The symbols move the points like this.
at | η γ λ π χ
gope | pana tuge mova vata zazi
sivu | dute vata muni zazi zufa
gulu | muni zufa muge situ duma
puzi | fulo turu suza roza kuda
kata | vufo roza vole kuda pana
roza | bizo suza kata vole gute
muli | kuda sege dute tuge vata
boti | rutu vuge geke bezu tizo
vuge | luma bose boti geke bove
dogu | bimi baro guto nufi sama
situ | pile muge mimo guge goto
mova | sege gope vata sivu pile
mimo | deke situ guge duma fonu
vuto | guto sama fulo tafi turu
gute | roza fute pana sege tuge
rufa | ziba lele bimi zoro baro
ziba | geke tizo zika zalu rufa
bizo | tire tafi vufo turu roza
pana | kata gute sege muli gope
dute | fute muli tuge gope sivu
tuge | gute dute gope mova muni
pero | muge duma goto fonu tana
pezu | lele teza baro dogu kova
lora | dazo rutu vute bose geke
muni | tuge sivu zazi pile gulu
vazi | pozo dazo zevi luma vute
guge | zufa mimo duma pero pozo
vata | muli mova sivu muni deke
zufa | sivu deke gulu muge guge
meza | duma pozo tana ropa zevi
baro | rufa pezu dogu guto tire
goto | situ pero fonu pozo ropa
kova | pezu nufi tire sama tafi
zevi | meza vazi luma rutu bose
sama | dogu tire vuto fulo vufo
rutu | ropa luma lora vute boti
zoro | zalu bimi teza pezu guto
vute | vazi lora bose vuge bezu
nufi | teza guto kova tire fulo
tana | pero meza ropa dazo luma
muge | zazi gulu situ mimo pero
vufo | sama bizo turu puzi kata
geke | lora boti bezu vura ziba
vura | bose bezu bove tizo zalu
pozo | guge fonu meza tana vazi
teza | mele zoro pezu baro nufi
tire | baro kova sama vuto bizo
fulo | nufi vuto tafi bizo puzi
sege | vole pana muli dute mova
mele | bove zalu lele rufa teza
fute | suza kuda gute pana dute
pile | mova zazi deke zufa situ
bimi | zika rufa zoro teza dogu
deke | vata pile zufa gulu mimo
duma | gulu guge pero goto meza
kuda | puzi vole fute gute muli
guto | zoro dogu nufi kova vuto
turu | vuto vufo puzi suza vole
ropa | goto tana dazo vazi rutu
zalu | vura zika mele lele zoro
suza | tafi puzi roza kata fute
bove | vuge vura tizo ziba mele
zika | bezu ziba zalu mele bimi
tizo | boti bove ziba zika lele
bezu | vute geke vura bove zika
zazi | gope muni pile deke muge
tafi | kova fulo bizo vufo suza
lele | tizo mele rufa bimi pezu
fonu | mimo goto pozo meza dazo
luma | tana zevi rutu lora vuge
vole | turu kata kuda fute sege
dazo | fonu ropa vazi zevi lora
bose | zevi vute vuge boti vura

The rows follow the links: the fewer symbols apart two points are, the more alike their rows tend to be.

Named rows; a name shown again gets a slightly different row:
luma -> [ 19 -10 -36  -8  -7  34 -26 -22   4   0  11  27  10 -11   4  17  -6  -6  -3 -24   6  10   3  -2 -19   3  21  11  25 -25 -19 -14  -9 -27 -26  16 -10  33 -18  -4   0   6  -2   0   2]
dazo -> [  6 -11 -24 -33 -12  17 -14 -32  -2  -5  -1  17 -16 -21  -3   1 -17 -22 -10 -30  18   5   5 -18  -9  -2  20  17  11 -25 -34 -15  -3 -12 -14  10  10  39  -8  -8  -7 -11  -1  -2  -7]
vura -> [ 17  -9  -8 -33 -38  13  18  -8   4   9  16   4  13 -19   9  -6 -21   1  10   0  21   3   2  43  -3 -29  30  17 -18 -15 -17 -16 -11   0 -11  -1  -2  25  -4 -22  16 -22  -5   4   7]
kova -> [-14  28  36   0  -5 -26  -4   6 -13  12  -6  -7   5   4  -2  -1  24   3  41  -2  42 -13 -34  25   6 -10  -2  -2 -46  12  -9   6   5   1   3   0  -8  -1  20  22   2  -8  -6   5  10]
pezu -> [ -4  12  23   8 -23 -18  24  30   1  19   7  -9  28  -2   2  -9  15  20  11  11  12 -15  -7  58   3 -26  13   8 -23   9  20   5 -15   6  -8  -4  -4  -8  14 -13   7 -11  -7  14  -2]
vazi -> [ 14  -9 -29 -27 -11  24 -18 -35  -1  -2   2  21 -10 -20  -2   8 -12 -20  -2 -29  16   7  -1 -13 -12   2  24  13  17 -27 -32 -15  -5 -20 -16  11   5  40 -14  -4  -5  -6   2  -4  -1]
turu -> [-31   5  21  40  10 -13   7  33 -21   0 -11 -12   3  23   0 -13  25  24  12  18 -17 -20  -5   4  15  10 -17  -6 -21  27  31  15  14   7   7   2 -10 -29   3  -8   1  16  -4   7   1]
baro -> [ -9  16  26   1 -26 -22  27  26  -3  17   2 -15  21  -4   4  -9  15  16  16  12  22 -17 -13  53   7 -26  13   8 -32   8  10   4  -9   9  -4  -6  -1  -6  17 -16   5 -15  -5  15  -3]
zalu -> [ 24  11  -4  -1 -17  10 -18  -5  11  15  20  15  34  -5   6  21  10   9  33  -1  32   9 -21  45 -13 -18  13   1  -9 -11 -11  -8 -15 -14 -13   1 -27  14   0  19  13   1   0  -2  20]
rutu -> [ 17 -12 -36   0  -8  40 -20 -17   2   4  11  29  16  -7   6  16  -3   2  -4 -22  -1   9   8   6 -20   1  22  15  28 -24 -12 -14 -11 -26 -26  15 -13  31 -20 -11   0  10  -2  -1   3]
bove -> [ 16  -4  -5 -34 -36   6   9 -12   6  12  16   3  13 -15   6   2 -16   1  17   0  28   7  -9  43  -5 -27  31  17 -19 -18 -25 -11 -10   1 -10  -2  -7  26  -5 -13  16 -21  -5   2  12]
gute -> [-12   7  15   6  32 -13 -19 -14 -15 -16 -11  -8 -25  18  -4   1   2  -6  25  14  -5   9 -12 -39  14  23 -35 -20 -18  16  -8  11  27   8  25  -4  -8 -16  -3  33   3  13   1 -12  17]
mimo -> [  9  -5 -24   7  25  12 -16  -6  18  -7  -4  11  -9  -5  -9  12  -1 -16 -40 -20 -15  10  16 -43 -12  12  -4  -5  54 -11   6   0  -9 -11  -3   1  12   4  -3  12 -18  11  10  -7 -18]
goto -> [  0 -20 -21  -9  -4  10  13   1   9  -2  -5   2 -12 -15  -7  -7 -15 -13 -54 -16 -22  -5  30 -21  -7  -2  13  13  40 -12   7  -8 -12  -1 -13   3  27  11  -2 -32 -13  -6   1   7 -29]
gope -> [ -2 -10   2  20  28  -5   5  14   7 -14  -6 -10 -13  17   0  -2 -10   2 -24  24 -44   5  24 -35   9  20 -30 -18  22  14  21  11   7  14  24 -10   9 -32  -3   2  -2  18   4  -6  -3]
fute -> [-19   9  20   1  26 -14 -11 -12 -18 -17 -13 -10 -28  13  -2  -7  -1  -4  25  13   1   4 -14 -33  10  18 -32 -18 -27  16  -9   9  28  12  29  -2  -2 -18  -1  26   2   9   0 -11  14]
ropa -> [  7 -12 -19 -35 -16  14  -3 -30  -1  -5  -7  12 -22 -22  -5  -6 -22 -25 -18 -27  16   0   6 -18  -7  -3  24  18   9 -23 -28 -14  -1  -8 -13   6  15  37  -5 -15  -8 -18   2   0 -11]
dogu -> [ -7  15  32  -2 -21 -26  22  20  -8  17   0 -14  13  -5   0 -13  15  11  23   8  31 -15 -21  47   9 -26  14   8 -40  10   6   2  -3   8  -2  -4  -3  -4  18  -5   6 -19  -6  12  -1]
fonu -> [  0 -20 -18 -16 -10  11  17  -5   5  -4  -5   1 -17 -18  -7 -15 -20 -18 -51 -19 -16  -4  30 -21  -5  -3  14  15  31 -14   0 -11 -10  -2 -10   1  26  18  -4 -33 -15 -14   1   6 -29]

Each walk starts at a row. The symbols on each line, taken left to right, move it on to the next point.
Answer with the point's row; about right is enough.
new walk
[-20   3  26  -4  22 -17  -3  -9 -22 -14 -12 -16 -29  15   0 -13  -5  -5  25  14  -1   0 -13 -29  21  18 -29 -15 -32  19  -8   8  29  17  28  -4  -1 -17   2  21   2   2  -1  -7  13]
χ [ -3   0   4  25  40  -4 -18  -1   0 -16  -7  -5 -12  23  -1   9   5   3   2  14 -29  11   3 -38   6  28 -36 -26   9  14   8  12  17   5  21  -6  -8 -25  -8  27   0  26   3 -14  12]
γ γ λ [ -5   4   4  20  38  -4 -24  -8  -7 -16  -7  -3 -15  23  -3  11   2   0  13  13 -20  14  -3 -38   7  29 -36 -27   3  14   0  10  20   2  20  -1 -10 -23  -7  33  -1  21   4 -15  16]
new walk
[ 21   0  -4 -29 -34   7   2 -15   6  11  18   8  16 -14   9   7 -10  -4  26   0  35   9 -15  44  -5 -25  25  11 -20 -18 -25 -13 -10  -3 -10  -2 -10  24  -4  -2  14 -18  -3   0  14]
π η [ 16 -12 -11 -28 -41  16  23  -4   5  10  16   1  13 -14  11  -4 -23  -1  -2   2   9   1   6  45  -3 -23  30  21  -6 -17 -14 -12 -15   2 -13   2   2  23  -8 -33  16 -19  -6   8   2]
η γ π π [ 15 -19 -20 -12 -36  24  21   4   4  11  17   7  20 -12  14  -2 -16  11 -12  -1  -4  -3  21  42  -8 -18  33  20   8 -14   0 -11 -17  -3 -22   5  -3  18 -16 -39  11 -10  -6   9  -2]
new walk
[-24   4  26  -2  13 -22   4  -3 -25 -15 -14 -18 -32  12   1 -20  -3   0  23  17   0  -7 -11 -22  20  11 -26 -11 -39  22  -5  12  30  19  28  -5   4 -20   3  10   3  -1  -6  -4  10]
η η [-17  24  22  29  14 -15 -22  11 -17   8  -7   5  16  13  -2   7  36  12  42  -1  20  -9 -32   9   2   5 -14 -10 -27  17   8   9   9  -9   1   5 -21 -13  10  28  -2  14  -4  -1  16]
λ γ π [-24  22  18  43  19 -10 -16  22 -18   8  -7   0  15  20   0   6  38  21  31   7   2 -13 -21   8   2  12 -16 -10 -19  21  21  15   7  -9  -2   5 -22 -22   5  17  -2  23  -6   3  10]
new walk
[ 13 -14 -16 -19 -40  19  21   0   6   9  17   8  16 -15  13  -6 -19   7 -10   2   0  -2  16  42  -5 -22  28  22   0 -14  -5 -14 -16   0 -18   5  -1  19 -10 -39  15 -17  -6   9   0]
γ γ [ 17 -20 -30  -4 -30  29  14   3   4  12  15  13  22 -11  13   2 -12  12 -18   0 -13  -1  19  33 -12 -13  29  22  16 -16   4 -12 -18 -11 -24   9  -8  19 -16 -36  11  -4  -5   9  -1]
η η [  1 -15 -17 -36 -17  11   5 -23  -2  -7  -7   6 -24 -23  -5 -12 -24 -24 -27 -27  10   0  13 -19  -2  -7  22  17  12 -23 -24 -15  -2  -2 -11   6  26  32  -5 -25 -10 -17   1   3 -17]
new walk
[ 22   8  -4 -24 -27   7  -3 -13   7  12  17  12  21 -12   7  15  -4   0  31  -2  38  11 -21  44 -10 -21  21   9 -18 -17 -26  -9 -11  -8 -10  -1 -15  22  -3   7  16 -12  -5  -3  19]
γ π [ 26  11  -4 -14 -19   7 -11 -11  12  15  20  16  30 -11   4  21   5   3  34  -2  32  10 -21  43 -14 -19  16   5 -15 -13 -22  -8 -13 -13 -12   0 -23  20  -1  13  15  -6  -5  -5  19]
γ χ λ [ 10  11   3  24 -16   5   5  28  11  23  17   2  45   4   7  13  23  27  14   8  11  -5  -7  58  -7 -19  12   3  -4  -1  20   1 -21  -9 -14   1 -18  -5   6  -4  11   3  -4   7   6]
new walk
[  1 -20 -15 -34 -16   9  12 -16   2  -3  -6   5 -22 -20  -3 -15 -24 -22 -33 -21   1  -4  18 -17  -2  -7  22  21  17 -18 -14 -12  -5  -2 -11   4  25  27  -1 -31 -12 -21   1   6 -19]
η π π [  1 -17 -19 -25 -16  11  15  -7   4  -5  -6   2 -24 -20  -5 -16 -21 -19 -42 -18  -8  -3  25 -21  -1  -5  20  21  23 -16  -4 -10  -8   1 -10   3  28  20  -1 -33 -13 -17   1   8 -26]
η π [  3 -14 -24  -1   1  12   7   1  13  -3  -3   5  -7 -11  -7  -2  -8 -11 -50 -19 -24  -3  29 -26  -8   2  11   7  44 -13  13  -7 -14  -5 -11   3  22   8  -5 -24 -16  -2   5   5 -29]
new walk
[-29   2  28  12   8 -24  18  15 -28  -6 -13 -24 -22  14   3 -23   1   7  12  21 -12 -14  -2 -11  23  12 -18  -5 -36  25  11  14  22  21  17  -2   5 -25   3  -6   4  -1  -8   3   2]
γ χ π [ -7   4   8  13  34  -7 -21 -11  -9 -19  -8  -7 -22  20  -3   5   2  -3  19  13 -11  13 -10 -37   6  25 -36 -21  -8  14  -5  11  26   6  25  -7  -9 -21  -6  32   0  18   2 -14  16]
γ χ χ η [ -2  -6   0  25  34  -3  -1   8   3 -12  -7 -11 -10  20   2   2  -1   6 -18  21 -42   6  19 -38   7  25 -32 -21  23  15  19  11   9  11  20  -7   1 -32  -6  10  -2  22   5  -9   1]
